Below is a small trained network, with its code and all its weights. Each question gives an input and a class and asks what happens when units are switched off, that is, made to give their printed mean instead of their output.

import numpy as np


def w(rows, s, z=0):
    codes = np.array(rows[::2]) - 128.0
    scale = np.full(codes.shape[1], s)
    scale[-1] = z or s
    return codes * scale


def norm(h):
    return h / np.sqrt((h * h).mean(-1, keepdims=True) + 1e-5)


def f(y):
    return y / 2 * (1 + np.tanh(0.7978845608 * (y + 0.044715 * y**3)))


def log_softmax(a):
    a = a - a.max(-1, keepdims=True)
    return a - np.log(np.exp(a).sum(-1, keepdims=True))


def net(x, mask):
    res = np.array(x, float).reshape(1, 4) / 4 @ E
    u = 0
    for l in range(3):
        y = f(norm(res) @ A[l][:, :-1].T + A[l][:, -1])
        res = res + np.where(mask[u : u + 10], y, B[l][:, -1]) @ B[l][:, :-1]
        u += 10
    return log_softmax(norm(res)[-1] @ U[:, :-1].T + U[:, -1])


A, B = {}, {}
E = w([
[125,129,130,125],'x0',
[225,135,118,228],'x1',
[129,17,204,143],'x2',
[253,64,80,23],'x3',
],0.0017)
A[0] = w([
[172,87,163,195,106],'L0N0',
[183,146,119,195,90],'L0N1',
[129,142,92,149,149],'L0N2',
[160,90,90,72,52],'L0N3',
[124,144,218,169,105],'L0N4',
[173,108,65,228,155],'L0N5',
[68,175,178,190,101],'L0N6',
[255,120,99,46,249],'L0N7',
[90,151,172,56,137],'L0N8',
[55,117,85,198,5],'L0N9',
],0.0034,0.0019)
B[0] = w([
[93,145,204,67,142],'L0N0',
[136,93,139,20,130],'L0N1',
[46,161,173,168,140],'L0N2',
[142,116,95,206,116],'L0N3',
[105,126,102,122,141],'L0N4',
[69,172,184,56,169],'L0N5',
[111,57,56,115,168],'L0N6',
[6,120,99,180,255],'L0N7',
[110,150,211,129,151],'L0N8',
[186,51,71,137,106],'L0N9',
],0.0025,0.002)
A[1] = w([
[41,191,95,205,127],'L1N0',
[116,133,127,94,49],'L1N1',
[222,42,43,152,64],'L1N2',
[127,131,74,114,44],'L1N3',
[101,121,73,132,76],'L1N4',
[249,121,95,246,153],'L1N5',
[238,90,58,11,121],'L1N6',
[243,195,188,253,107],'L1N7',
[147,156,117,130,68],'L1N8',
[65,177,192,185,249],'L1N9',
],0.0041,0.002)
B[1] = w([
[176,68,82,152,213],'L1N0',
[84,128,152,125,108],'L1N1',
[93,105,117,106,125],'L1N2',
[134,111,216,202,107],'L1N3',
[149,117,165,143,123],'L1N4',
[30,133,127,19,145],'L1N5',
[53,68,61,251,153],'L1N6',
[13,99,144,43,146],'L1N7',
[112,113,175,130,106],'L1N8',
[158,36,42,69,253],'L1N9',
],0.0029)
A[2] = w([
[235,87,85,182,170],'L2N0',
[146,54,101,91,198],'L2N1',
[84,91,35,120,87],'L2N2',
[136,58,254,177,246],'L2N3',
[99,127,138,39,139],'L2N4',
[155,242,58,119,111],'L2N5',
[119,109,87,26,103],'L2N6',
[20,145,130,34,48],'L2N7',
[124,240,81,140,85],'L2N8',
[43,154,122,78,122],'L2N9',
],0.0048,0.0013)
B[2] = w([
[151,235,247,114,158],'L2N0',
[123,252,134,131,237],'L2N1',
[122,136,160,202,252],'L2N2',
[88,233,21,31,177],'L2N3',
[125,144,184,103,167],'L2N4',
[29,141,158,27,159],'L2N5',
[121,192,223,232,201],'L2N6',
[173,100,223,139,182],'L2N7',
[149,84,129,29,140],'L2N8',
[231,41,223,177,169],'L2N9',
],0.0027,0.0032)
U = w([
[103,195,139,145,203],'0',
[86,149,58,2,142],'1',
[101,75,43,216,128],'2',
[131,98,235,122,119],'3',
[231,174,113,120,47],'4',
[233,56,71,79,2],'5',
],0.01,0.0083)

Each question gives the input, the list of numbers given to net, and the class t.
The units are the neurons (one row each of A and B). Each row of codes is followed by its name. A weight is (code - 128) times the scale printed after its matrix; where a second scale follows, it is the last column's (A, B and U).
mask holds one flag per neuron, layer by layer. A switched-off neuron (its flag False) gives its mean, the last column of its row in B, instead of its output. The means were averaged over made-up inputs and are rounded, as every weight is.
A unit's drop is (log p(t) with every unit on - log p(t) with that unit switched off) / (log p(t) with every unit on - log p(t) with every unit switched off).
The circuit of an input: a set's keep is (log p(t) with only the set's units on - log p(t) with every unit switched off) / (log p(t) with every unit on - log p(t) with every unit switched off). Starting from the 12 units with the biggest drops (on a tie, the unit counted first), units are removed one at a time, each time the one whose removal leaves the highest keep (on an exact tie, the one counted first), for as long as the keep stays at least 0.8.
units of the circuit, in order: the units of the circuit, biggest drop first
most important unit: the unit with the biggest drop
k most important neurons: the k neurons with the biggest drops, biggest first
top k neurons in layer l: the k neurons of layer l with the biggest drops, biggest first
input [6,5,4,8], class 2: units of the circuit, in order	L1N6, L0N7
input [-4,7,7,7], class 1: most important neuron	L2N3
input [-1,-2,5,-3], class 1: units of the circuit, in order	L2N3, L0N7
input [1,5,-6,-1], class 1: units of the circuit, in order	L2N5, L2N8
input [-2,6,-8,7], class 1: units of the circuit, in order	L2N5, L1N5
input [7,7,-4,-8], class 2: 2 most important neurons	L1N0, L1N7
input [1,1,-6,-8], class 2: units of the circuit, in order	L1N0, L2N1, L1N9
input [-8,-6,4,2], class 0: 2 most important neurons	L1N5, L1N7
input [-1,8,2,-7], class 3: top 2 neurons in layer 2	L2N7, L2N9
input [6,-6,-2,-7], class 2: 2 most important neurons	L1N0, L0N5
input [-5,1,-1,4], class 0: 2 most important neurons	L0N7, L2N0
input [4,-3,-6,-7], class 2: 2 most important neurons	L1N0, L2N3
input [4,4,-6,-5], class 1: 4 most important neurons	L2N5, L1N6, L2N8, L0N7
input [-3,3,7,7], class 1: top 2 neurons in layer 0	L0N6, L0N0
input [1,2,-8,-5], class 1: 4 most important neurons	L2N5, L2N8, L1N6, L0N7
input [6,7,-8,2], class 1: top 2 neurons in layer 2	L2N8, L2N5
input [-4,8,-6,-2], class 3: most important unit	L1N7
input [0,-8,-2,6], class 3: top 2 neurons in layer 1	L1N0, L1N9
input [-6,7,4,-4], class 3: 2 most important neurons	L1N7, L0N7
input [-5,3,-3,7], class 2: most important unit	L1N6
input [4,-3,-7,-5], class 1: 4 most important neurons	L2N5, L2N8, L1N6, L0N7
input [-1,7,-4,-8], class 2: top 3 neurons in layer 1	L1N0, L1N7, L1N9
input [-8,-4,3,4], class 0: top 2 neurons in layer 1	L1N5, L1N7
